Below is a small trained network, with its code and all its weights. Each question gives an input and a class and asks what happens when units are switched off, that is, made to give their printed mean instead of their output.

import numpy as np


def w(rows, s, z=0):
    codes = np.array(rows[::2]) - 128.0
    scale = np.full(codes.shape[1], s)
    scale[-1] = z or s
    return codes * scale


def norm(h):
    return h / np.sqrt((h * h).mean(-1, keepdims=True) + 1e-5)


def f(y):
    return np.maximum(y, 0)


def log_softmax(a):
    a = a - a.max(-1, keepdims=True)
    return a - np.log(np.exp(a).sum(-1, keepdims=True))


def net(x, mask):
    res = np.array(x, float).reshape(1, 3) / 4 @ E
    u = 0
    for l in range(3):
        y = f(norm(res) @ A[l][:, :-1].T + A[l][:, -1])
        res = res + np.where(mask[u : u + 10], y, B[l][:, -1]) @ B[l][:, :-1]
        u += 10
    return log_softmax(norm(res)[-1] @ U[:, :-1].T + U[:, -1])


A, B = {}, {}
E = w([
[93,44,106,43,102],'x0',
[148,254,124,20,62],'x1',
[76,60,236,168,145],'x2',
],0.0056)
A[0] = w([
[253,153,43,154,164,30],'0.n1',
[141,172,160,92,101,36],'0.n2',
[126,120,27,62,2,29],'0.n3',
[134,128,113,109,151,21],'0.n4',
[246,119,161,230,138,113],'0.n5',
[110,182,148,111,75,32],'0.n6',
[198,126,46,93,110,179],'0.n7',
[154,188,177,68,120,4],'0.n8',
[144,123,172,166,148,10],'0.n9',
[120,169,137,106,73,87],'0.n10',
],0.0067,0.0029)
B[0] = w([
[115,135,2,240,39,209],'0.n1',
[178,186,154,107,130,170],'0.n2',
[163,11,114,87,101,252],'0.n3',
[156,143,78,95,113,128],'0.n4',
[109,106,93,223,204,240],'0.n5',
[225,179,154,146,171,171],'0.n6',
[78,83,10,128,126,252],'0.n7',
[183,188,161,119,146,182],'0.n8',
[122,121,112,122,177,154],'0.n9',
[186,96,157,141,117,186],'0.n10',
],0.0054,0.0037)
A[1] = w([
[127,192,126,148,140,50],'1.n1',
[139,79,163,118,254,59],'1.n2',
[155,161,57,144,134,5],'1.n3',
[196,176,148,209,80,72],'1.n4',
[77,168,163,159,154,75],'1.n5',
[199,137,195,65,151,27],'1.n6',
[91,121,179,153,166,43],'1.n7',
[105,37,125,97,125,171],'1.n8',
[184,119,94,135,183,132],'1.n9',
[162,207,40,55,141,61],'1.n10',
],0.0088,0.0025)
B[1] = w([
[86,11,111,99,58,150],'1.n1',
[46,212,179,58,137,211],'1.n2',
[120,113,134,184,10,179],'1.n3',
[169,19,151,78,119,187],'1.n4',
[99,126,40,161,156,161],'1.n5',
[254,194,177,92,101,175],'1.n6',
[91,214,53,117,86,180],'1.n7',
[168,176,92,36,97,253],'1.n8',
[139,227,140,183,41,188],'1.n9',
[18,131,200,129,106,224],'1.n10',
],0.0051)
A[2] = w([
[97,111,75,156,116,175],'2.n1',
[166,150,216,114,148,48],'2.n2',
[78,145,124,250,159,126],'2.n3',
[90,113,139,33,113,146],'2.n4',
[147,157,169,110,150,79],'2.n5',
[102,160,164,192,183,56],'2.n6',
[64,167,127,70,127,110],'2.n7',
[159,88,97,113,111,1],'2.n8',
[120,81,170,116,162,214],'2.n9',
[108,185,140,167,207,47],'2.n10',
],0.011,0.0031)
B[2] = w([
[126,147,213,137,130,207],'2.n1',
[142,135,170,86,158,161],'2.n2',
[163,144,96,146,187,254],'2.n3',
[126,105,145,180,199,236],'2.n4',
[137,113,185,117,99,148],'2.n5',
[88,183,80,40,98,187],'2.n6',
[120,105,141,177,130,189],'2.n7',
[130,132,116,90,137,149],'2.n8',
[102,175,161,156,74,167],'2.n9',
[72,186,104,6,125,177],'2.n10',
],0.011,0.0075)
U = w([
[79,215,108,100,160,181],'0',
[171,148,248,75,105,160],'1',
[108,83,57,108,43,112],'2',
[145,38,110,52,151,148],'3',
[130,119,151,153,112,2],'4',
[154,194,136,146,20,139],'5',
[165,144,82,245,136,134],'6',
[65,73,203,188,175,161],'7',
],0.018,0.0065)

Each question gives the input, the list of numbers given to net, and the class t.
The units are the neurons (one row each of A and B). Each row of codes is followed by its name. A weight is (code - 128) times the scale printed after its matrix; where a second scale follows, it is the last column's (A, B and U).
mask holds one flag per neuron, layer by layer. A switched-off neuron (its flag False) gives its mean, the last column of its row in B, instead of its output. The means were averaged over made-up inputs and are rounded, as every weight is.
A unit's drop is (log p(t) with every unit on - log p(t) with that unit switched off) / (log p(t) with every unit on - log p(t) with every unit switched off).
The circuit of an input: a set's keep is (log p(t) with only the set's units on - log p(t) with every unit switched off) / (log p(t) with every unit on - log p(t) with every unit switched off). Starting from the 12 units with the biggest drops (on a tie, the unit counted first), units are removed one at a time, each time the one whose removal leaves the highest keep (on an exact tie, the one counted first), for as long as the keep stays at least 0.8.
circuit, biggest first: the units of the circuit, biggest drop first
most important unit: the unit with the biggest drop
top k neurons: the k neurons with the biggest drops, biggest first
k most important neurons of layer l: the k neurons of layer l with the biggest drops, biggest first
input [7,6,1], class 3: top 2 neurons : 0.n3, 2.n1
input [5,1,0], class 3: circuit, biggest first : 0.n3
input [6,3,-5], class 3: circuit, biggest first : 0.n3, 2.n4
input [-2,-5,-2], class 0: top 3 neurons : 0.n5, 2.n6, 2.n10
input [5,-3,0], class 7: top 2 neurons : 2.n4, 2.n3
input [1,-4,-6], class 6: top 3 neurons : 0.n1, 2.n6, 2.n10
input [8,5,2], class 3: top 2 neurons : 0.n3, 2.n1
input [4,8,-2], class 1: 2 most important neurons of layer 1 : 1.n10, 1.n6
input [3,5,-2], class 1: circuit, biggest first : 0.n1, 0.n3, 2.n3
input [2,4,-6], class 2: circuit, biggest first : 0.n3, 0.n7, 2.n3
input [5,-7,-6], class 2: 3 most important neurons of layer 2 : 2.n4, 2.n3, 2.n2
input [5,7,-1], class 1: circuit, biggest first : 0.n1, 2.n3, 2.n6
input [-1,1,-3], class 5: top 2 neurons : 2.n4, 2.n1
input [-1,7,-4], class 5: most important unit : 0.n7
input [-1,4,-2], class 5: 2 most important neurons of layer 2 : 2.n1, 2.n3
input [8,7,-7], class 3: top 2 neurons : 0.n3, 2.n4
input [5,4,-5], class 3: top 2 neurons : 0.n3, 2.n4
input [1,8,-4], class 5: top 2 neurons : 0.n7, 2.n1
input [-7,6,-1], class 5: 2 most important neurons of layer 0 : 0.n1, 0.n3
input [7,-3,1], class 7: most important unit : 2.n4
